In the rows, 128 means zero.
Group and class of each row:
[143 147 133 126 113 185 122 115 157 109 130 129 140 133 137 116 111 138]  bf:K
[107 128 148 145  99 227 127 122 144 130 130 135 136 133  98 101 119 139]  bf:Q
[137 161 160 124  95 249 130 111 129 113 114 139 120 139 140  97 113 159]  Gb:Z
[132 172 137 128 115 207 146 117 165 114 124 129 121 131 170 135 108 153]  Gb:A
[146 146 122 121 133 201 141 110 144 113 138 132 131 131 175 150 134 143]  Gb:A
[133 141 159 126 116 183 132 131 132 126 121 127 118 138 100  96 124 155]  Gb:Z
[117 109 118 150 110  56 123 132 149 162 150 124 140 133  99 109 173 123]  bf:Q
[121 145 138 127 132 171 141 121 127 126 121 121 114 129 154 132 120 125]  Gb:Z
[139 168 127 120 127 199 140 136 138 127 143 120 134 132 135 122 115 147]  Gb:F
[148 132 108 113 129 189 140 120 160 109 124 130 143 129 163 144 121 154]  bf:K
[132 126 112 119 129 126 144 127 141 133 131 117 138 131 129 151 110 137]  bf:K
[146 172 165 117 116 252 183 122 142 109 121 130 116 136 142 102 113 185]  Gb:Z
[140 133 143 123 111 199 144 111 149 113 136 132 119 133 131 134 119 163]  bf:K
[141 148 128 115 119 216 131 111 144  98 129 131 131 142 162 123 108 148]  bf:K
[141 152 159 129  91 225 140 122 112 113 128 121 110 132 138 123 109 138]  Gb:A
[150 155 127 116 100 200 136 115 132 118 106 133 122 127 195 138 103 155]  Gb:A
[138 142 122 127 101 166 144 131 168 123 120 128 124 138 132 140 123 161]  bf:T
[138 149 153 117  96 216 141 109 154 110 125 121 163 134 132 165 119 160]  bf:K
[150 154 151 123 115 252 135 122 158 110 118 145 113 133 158 129  94 154]  Gb:Z
[138 149 169 127 117 243 147 107 153 120 146 123 115 127 132 118 145 145]  Gb:A
[138 148 147 113 108 202 133 116 150 112 118 137 131 137 129 118 112 151]  Gb:Z

Group and class of each row:
[119 124 136 131 133 128 107 120 125 138 131 123 128 161 134 124 133 129]  G:bb
[120  90 136 127 127 121 121 131 125 135 127 133 127 126 136 126 132 129]  Y:qb
[126 100 136 124 129 116 138 109 132 129 137 125 126 122 134 133 133 139]  H:hd
[124 123 133 129 134 131 117 116 128 130 136 125 125 139 128 121 134 125]  R:jp
[127 110 133 129 127 119 133 122 124 127 132 124 127 121 132 131 132 130]  H:hd
[130 108 132 126 128 118 139 119 130 131 133 119 123 118 134 160 136 142]  H:hd
[128  91 130 128 125 122 122 118 126 131 125 131 123 129 133 112 136 122]  Y:pm
[125 112 144 127 128 128 128 110 126 125 128 128 129 125 132 122 133 132]  R:dj
[127 114 141 131 126 125 119 120 127 136 127 126 127 138 133 122 129 128]  G:Sl
[125 109 136 130 127 123 131 119 128 125 128 116 129 128 131 141 116 131]  R:dj
[132 133 129 124 125 130 120 115 125 129 133 127 137 124 127 123 131 128]  R:ns
[135 136 136 125 129 118 125 116 125 130 131 122 131 121 128 138 123 129]  R:ns
[134 109 136 132 133 119 118 126 126 132 137 114 129 140 146 136 127 133]  G:bb
[129 104 134 130 126 121 119 121 128 132 131 119 129 129 136 126 134 130]  G:sn
[127  95 131 128 127 121 132 121 127 125 135 123 127 129 138 123 134 125]  H:Fj
[129  95 133 127 129 120 132 123 133 126 135 134 127 127 139 123 143 134]  H:hj
[124  91 133 129 125 122 119 119 117 126 118 125 130 124 134 116 137 124]  Y:pm
[126 136 138 126 130 133 114 105 125 133 126 132 135 138 131 121 134 122]  R:ns
[124 106 137 130 126 117 125 128 127 129 126 110 127 127 130 139 133 130]  G:Sl
[125 122 136 119 127 121 125 110 131 131 126 116 133 119 131 138 120 130]  R:ns
[127 115 131 128 131 121 127 123 132 127 126 108 126 123 135 138 120 133]  G:Sl
[121  78 137 128 124 115 128 126 125 128 123 118 132 119 137 126 131 128]  Y:qb
[120  90 133 128 128 120 131 129 126 129 121 118 128 119 132 121 119 128]  Y:qb
[124 119 151 124 129 114 133 113 129 130 124 104 131 109 132 161 114 133]  R:dj
[118 115 133 131 133 124 131 116 130 130 129 125 130 125 127 135 127 139]  R:jp
[121  87 133 126 125 118 131 121 124 126 123 116 134 112 129 132 126 128]  Y:pm
[135 103 136 131 128 123 118 125 129 133 130 113 129 136 140 132 132 127]  G:sn
[122 120 140 123 125 117 133 121 131 127 126 114 135 115 133 150 119 133]  R:dj
[126 116 129 131 131 120 140 125 134 122 136 126 134 113 134 135 133 138]  H:hd
[125  87 133 126 128 123 116 119 123 131 117 115 131 124 140 123 132 133]  Y:Nc
[123 124 143 126 128 125 121 123 127 129 123 122 129 126 125 119 127 122]  R:dj
[130 122 132 130 128 124 116 135 132 132 127 119 127 144 134 126 128 128]  G:bb
[128 104 130 127 127 115 143 123 135 128 133 117 129 113 129 146 129 136]  H:hd
[126  90 137 129 124 114 128 130 125 133 119 113 125 120 133 137 120 131]  Y:qb
[129 124 134 128 129 125 127 117 129 127 131 118 136 126 131 139 127 132]  R:dj
[120  84 135 127 125 122 119 124 122 121 108 130 128 129 136 107 136 125]  Y:pm

Group, then class:
[123 130 103 129 133 140 139 127 128 121 108 129  98 144 128 130 120 127]  S:(61)
[126 133 121 128 134 118 139 133 130 122 118 138 118 155 124 127 124 123]  S:(61)
[125 133 123 134 136 122 151 134 129 121 117 137 115 145 125 127 124 127]  S:(61)
[126 125 132 140 135 132 152 131 132 124 119 139 121 147 130 128 120 124]  E:(70)
[127 119 109 133 127 150 150 120 133 124 106 106 113 140 135 133 129 130]  E:(63)
[122 122 119 135 129 132 145 122 129 131 116 124 122 138 129 132 120 131]  E:(63)
[130 125 133 140 129 120 148 130 132 125 126 139 130 141 122 131 122 126]  E:(56)
[120 127 145 146 135 128 132 128 136 122 117 136 139 171 137 127 121 112]  E:(70)
[126 123 119 137 132 129 137 126 129 125 118 127 119 147 129 132 123 125]  E:(70)
[125 123 121 137 126 136 128 121 130 126 122 117 126 142 129 130 130 127]  E:(70)
[119 121 131 139 132 132 140 131 132 125 117 128 117 147 130 130 125 134]  E:(70)
[130 122 113 132 128 133 135 121 125 130 123 117 122 132 129 136 123 142]  E:(63)
[132 125 107 143 138 136 149 122 136 122  91 125  93 157 138 130 124 126]  S:(67)
[129 124 132 131 129 126 135 115 131 126 126 129 136 136 136 131 127 132]  E:(63)
[122 127 123 135 130 127 142 127 129 128 119 135 130 143 122 127 126 127]  E:(56)
[134 128 120 121 129 115 146 134 127 121 128 128 107 138 111 128 122 136]  S:(64)
[127 129 125 141 133 141 142 119 132 124 114 128 130 142 135 130 125 129]  E:(56)
[125 127 121 134 132 131 140 128 134 134 108 132 114 144 114 130 125 131]  S:(64)
[119 127 133 134 126 131 143 127 132 124 122 128 127 155 125 130 122 130]  E:(63)
[117 126 128 143 131 139 140 125 140 126 111 133 130 160 136 132 121 121]  E:(63)
[129 134 115 131 134 130 139 126 134 129 109 133 111 151 122 129 118 130]  S:(67)
[123 126 129 141 135 120 142 123 130 120 117 128 132 148 119 134 123 129]  E:(56)
[125 126 125 138 127 132 147 123 130 116 119 126 126 143 126 130 126 131]  E:(56)
[122 136 131 129 140 116 132 127 142 119 105 146 132 161 133 117 121 118]  S:(67)
[122 122 120 136 126 131 130 120 131 124 119 120 144 134 134 131 125 123]  E:(63)
[129 130 121 133 139 129 145 129 130 115 118 130 114 149 128 131 121 120]  S:(61)
[133 128 114 127 125 125 137 125 127 119 120 134  95 125 122 131 123 137]  S:(67)
[117 129 129 140 132 131 138 125 131 126 140 126 124 159 127 131 122 130]  E:(70)
[121 123 134 144 123 133 134 127 132 121 116 131 112 152 131 132 121 124]  E:(70)
[131 126 124 113 121 131 128 119 131 131 122 120 136 139 131 133 119 128]  E:(63)
[126 131 118 136 136 128 142 127 133 122 110 133 106 151 121 127 122 132]  S:(64)
[130 127 112 135 142 130 155 132 135 124  96 141  94 149 132 131 118 130]  S:(67)
